Below is a small trained network, with its code and all its weights. Each question gives an input and a target symbol and asks what happens when units are switched off, that is, made to give their printed mean instead of their output.

import numpy as np


def w(rows, s, z=0):
    codes = np.array(rows[::2]) - 128.0
    scale = np.full(codes.shape[1], s)
    scale[-1] = z or s
    return codes * scale


def norm(h):
    return h / np.sqrt((h * h).mean(-1, keepdims=True) + 1e-5)


def softmax(a):
    e = np.exp(a - a.max(-1, keepdims=True))
    return e / e.sum(-1, keepdims=True)


def log_softmax(a):
    a = a - a.max(-1, keepdims=True)
    return a - np.log(np.exp(a).sum(-1, keepdims=True))


def net(x, mask):
    ids = ['ΔΘΠβηλψ'.index(c) for c in x.split()]
    T = len(ids)
    res = E[ids] + P[:T]
    u = 0
    for l in range(2):
        r = norm(res)
        for j in range(3):
            rows = slice(4 * j, 4 * j + 4)
            q, k, v = (r @ M[l][rows].T for M in (Q, K, V))
            z = softmax(np.where(np.tri(T) > 0, q @ k.T / 4**0.5, -1e9)) @ v
            o = O[l][rows]
            res = res + np.where(mask[u + j], z, o[:, -1]) @ o[:, :-1]
        u += 3
    return log_softmax(norm(res)[-1] @ U[:, :-1].T + U[:, -1])


Q, K, V, O = {}, {}, {}, {}
E = w([
[143,118,140,167,72,228,134],'Δ',
[129,187,87,250,150,103,85],'Θ',
[61,43,140,152,114,117,214],'Π',
[52,137,117,203,203,181,142],'β',
[137,135,233,189,37,191,229],'η',
[244,180,197,109,171,195,152],'λ',
[96,207,136,104,101,177,193],'ψ',
],0.015)
P = w([
[207,113,3,139,145,93,233],'0',
[167,122,43,161,151,118,205],'1',
[146,125,67,159,147,130,185],'2',
[135,126,88,153,142,139,170],'3',
[124,130,105,150,138,141,157],'4',
[117,132,119,143,136,140,143],'5',
[110,136,133,136,132,143,130],'6',
[101,137,146,131,132,140,116],'7',
[93,137,158,128,133,143,101],'8',
[80,134,174,124,134,148,86],'9',
],0.012)
Q[0] = w([
[51,54,160,129,143,141,150],'0.h0',
[87,185,112,130,167,130,154],'0.h0',
[134,116,97,107,54,134,158],'0.h0',
[95,70,58,46,205,3,96],'0.h0',
[149,153,135,138,150,108,111],'0.h1',
[173,90,84,63,93,104,60],'0.h1',
[131,169,152,167,94,182,190],'0.h1',
[105,101,126,130,164,126,123],'0.h1',
[171,122,100,125,106,59,147],'0.h2',
[136,84,176,104,110,124,172],'0.h2',
[127,118,116,89,159,42,114],'0.h2',
[126,185,73,153,168,162,110],'0.h2',
],0.014)
K[0] = w([
[51,68,143,121,206,133,168],'0.h0',
[135,171,77,159,172,136,120],'0.h0',
[75,199,128,11,30,134,130],'0.h0',
[152,91,37,146,119,117,169],'0.h0',
[112,118,122,142,91,88,114],'0.h1',
[145,108,82,136,155,173,209],'0.h1',
[97,138,165,78,166,148,38],'0.h1',
[148,200,117,157,117,143,102],'0.h1',
[151,105,75,147,173,147,176],'0.h2',
[83,80,171,144,123,78,137],'0.h2',
[152,96,6,201,88,207,177],'0.h2',
[157,222,221,171,116,206,43],'0.h2',
],0.012)
V[0] = w([
[84,219,70,56,173,79,217],'0.h0',
[197,104,198,120,100,149,85],'0.h0',
[220,190,74,131,54,55,203],'0.h0',
[138,42,142,82,127,254,41],'0.h0',
[103,87,120,113,90,118,227],'0.h1',
[73,141,63,171,55,124,145],'0.h1',
[89,93,199,116,77,161,153],'0.h1',
[192,180,81,196,58,230,225],'0.h1',
[121,158,140,235,105,45,173],'0.h2',
[146,201,121,138,48,166,114],'0.h2',
[136,134,32,148,169,149,176],'0.h2',
[88,123,186,80,160,30,97],'0.h2',
],0.0076)
O[0] = w([
[89,191,254,133,52,167,79,141],'0.h0',
[38,90,131,143,178,52,193,125],'0.h0',
[69,86,213,162,120,86,52,150],'0.h0',
[161,136,117,93,186,64,106,118],'0.h0',
[176,56,106,82,62,157,92,133],'0.h1',
[210,206,95,75,84,93,192,125],'0.h1',
[177,111,93,147,39,85,131,117],'0.h1',
[138,72,130,59,114,69,68,254],'0.h1',
[167,152,139,154,120,56,233,134],'0.h2',
[187,128,153,224,62,145,69,150],'0.h2',
[143,142,44,73,120,113,150,165],'0.h2',
[50,151,173,99,160,157,193,56],'0.h2',
],0.0062,0.015)
Q[1] = w([
[203,135,95,168,250,152,110],'1.h0',
[117,186,64,152,153,100,75],'1.h0',
[99,149,101,44,131,71,177],'1.h0',
[48,128,43,207,61,126,132],'1.h0',
[218,87,181,141,224,101,75],'1.h1',
[119,100,24,163,135,94,163],'1.h1',
[149,116,117,44,191,53,172],'1.h1',
[162,136,167,141,107,130,154],'1.h1',
[113,182,114,171,88,140,88],'1.h2',
[149,92,162,82,133,136,151],'1.h2',
[183,121,158,155,179,189,81],'1.h2',
[182,127,181,104,214,132,111],'1.h2',
],0.017)
K[1] = w([
[105,131,104,169,228,154,100],'1.h0',
[176,251,95,170,218,105,150],'1.h0',
[134,107,63,139,78,122,151],'1.h0',
[242,146,112,126,127,131,165],'1.h0',
[63,93,212,181,175,119,113],'1.h1',
[195,78,103,157,114,67,162],'1.h1',
[90,38,73,148,133,76,91],'1.h1',
[87,136,192,123,18,138,107],'1.h1',
[204,192,113,132,112,141,85],'1.h2',
[86,77,147,107,166,80,135],'1.h2',
[96,99,187,146,195,169,83],'1.h2',
[43,91,143,213,165,135,115],'1.h2',
],0.014)
V[1] = w([
[120,159,87,146,117,155,59],'1.h0',
[180,193,183,86,128,160,149],'1.h0',
[140,70,157,52,135,160,147],'1.h0',
[126,127,75,119,131,247,158],'1.h0',
[64,193,125,103,69,179,73],'1.h1',
[167,180,149,47,150,99,130],'1.h1',
[118,127,164,102,107,77,63],'1.h1',
[89,118,196,181,112,138,194],'1.h1',
[164,105,99,71,142,108,208],'1.h2',
[219,130,161,162,105,84,114],'1.h2',
[79,85,158,79,125,103,204],'1.h2',
[93,131,113,94,147,129,109],'1.h2',
],0.014)
O[1] = w([
[150,167,158,219,89,155,160,170],'1.h0',
[108,99,157,170,162,145,57,143],'1.h0',
[150,68,174,97,156,161,69,157],'1.h0',
[192,72,66,127,105,242,140,110],'1.h0',
[85,207,187,96,7,164,92,96],'1.h1',
[27,150,142,155,167,184,144,161],'1.h1',
[109,166,98,59,83,201,198,204],'1.h1',
[172,72,123,236,92,142,144,42],'1.h1',
[117,146,189,138,127,141,187,135],'1.h2',
[115,163,150,193,128,190,87,254],'1.h2',
[138,81,178,76,120,139,232,44],'1.h2',
[145,143,120,65,164,118,133,96],'1.h2',
],0.011,0.01)
U = w([
[198,153,82,83,112,73,56,108],'Δ',
[103,205,92,172,144,55,155,148],'Θ',
[101,93,120,98,129,123,178,253],'Π',
[162,109,62,153,144,244,146,78],'β',
[197,65,172,211,102,87,80,92],'η',
[81,97,154,135,201,126,35,113],'λ',
[111,146,204,134,57,176,83,125],'ψ',
],0.011,0.0065)

Each question gives the input, a string of symbols that net reads in full, and the target symbol t.
The units are the heads (4 rows each of Q, K, V and O). Each row of codes is followed by its name. A weight is (code - 128) times the scale printed after its matrix; where a second scale follows, it is the last column's (O and U).
mask holds one flag per head, layer by layer. A switched-off head (its flag False) gives its mean, the last column of its rows in O, instead of its output. The means were averaged over made-up inputs and are rounded, as every weight is.
A unit's drop is (log p(t) with every unit on - log p(t) with that unit switched off) / (log p(t) with every unit on - log p(t) with every unit switched off).
The circuit of an input: a set's keep is (log p(t) with only the set's units on - log p(t) with every unit switched off) / (log p(t) with every unit on - log p(t) with every unit switched off). Starting from all 6 units, units are removed one at a time, each time the one whose removal leaves the highest keep (on an exact tie, the one counted first), for as long as the keep stays at least 0.8.
circuit, biggest first: the units of the circuit, biggest drop first
most important unit: the unit with the biggest drop
which heads matter: for each layer, one digit per head in row order, 1 if its drop is at least 0.15 and else 0, layers parted by /
input λ λ β λ, target β: which heads matter : 100 / 100
input λ Θ λ Θ Π Δ λ, target Θ: circuit, biggest first : (0.h0, 1.h0)
input Θ η λ λ λ Θ Π, target Π: most important unit : 1.h2
input λ Δ Π η Δ Π λ λ η λ, target η: which heads matter : 010 / 010
input β λ Π Π β ψ Δ Π Δ λ, target Π: which heads matter : 101 / 001
input Π Θ β λ η, target Π: circuit, biggest first : (0.h2, 1.h2)
input Δ λ β λ β λ Δ Π β λ, target Δ: which heads matter : 111 / 011
input ψ Π Θ Δ λ, target λ: circuit, biggest first : (0.h2, 0.h1, 1.h0, 0.h0)
input λ ψ λ λ λ Π β Δ, target β: which heads matter : 100 / 100
input λ λ Δ ψ λ, target Δ: which heads matter : 110 / 001
input λ η η λ Δ Π Δ Δ, target Π: circuit, biggest first : (0.h0, 1.h2, 0.h2)
input Δ ψ Δ β β ψ λ λ ψ β, target ψ: circuit, biggest first : (1.h1, 0.h2)
input λ λ Δ Π Θ, target Θ: circuit, biggest first : (0.h1, 1.h0)
input λ Δ Δ λ β, target β: circuit, biggest first : (0.h0, 1.h0)
input Θ λ Θ β λ Θ λ λ β λ, target β: which heads matter : 110 / 100
input λ Δ Δ Δ, target Δ: which heads matter : 110 / 000
input ψ Θ λ Θ Θ ψ λ λ β, target β: circuit, biggest first : (0.h0)
input ψ Π ψ ψ η β λ λ, target λ: which heads matter : 110 / 100
input Δ Π λ Π ψ λ λ Π, target Π: which heads matter : 001 / 001
input β λ Δ ψ β β Δ, target β: circuit, biggest first : (1.h0, 0.h0)
input Π η λ Π Δ Δ Δ Δ λ, target Π: circuit, biggest first : (1.h2)
input λ ψ ψ Δ Π β β λ λ η, target Π: which heads matter : 101 / 001
input β ψ Δ λ Π ψ λ λ η λ, target η: circuit, biggest first : (1.h1, 0.h0)
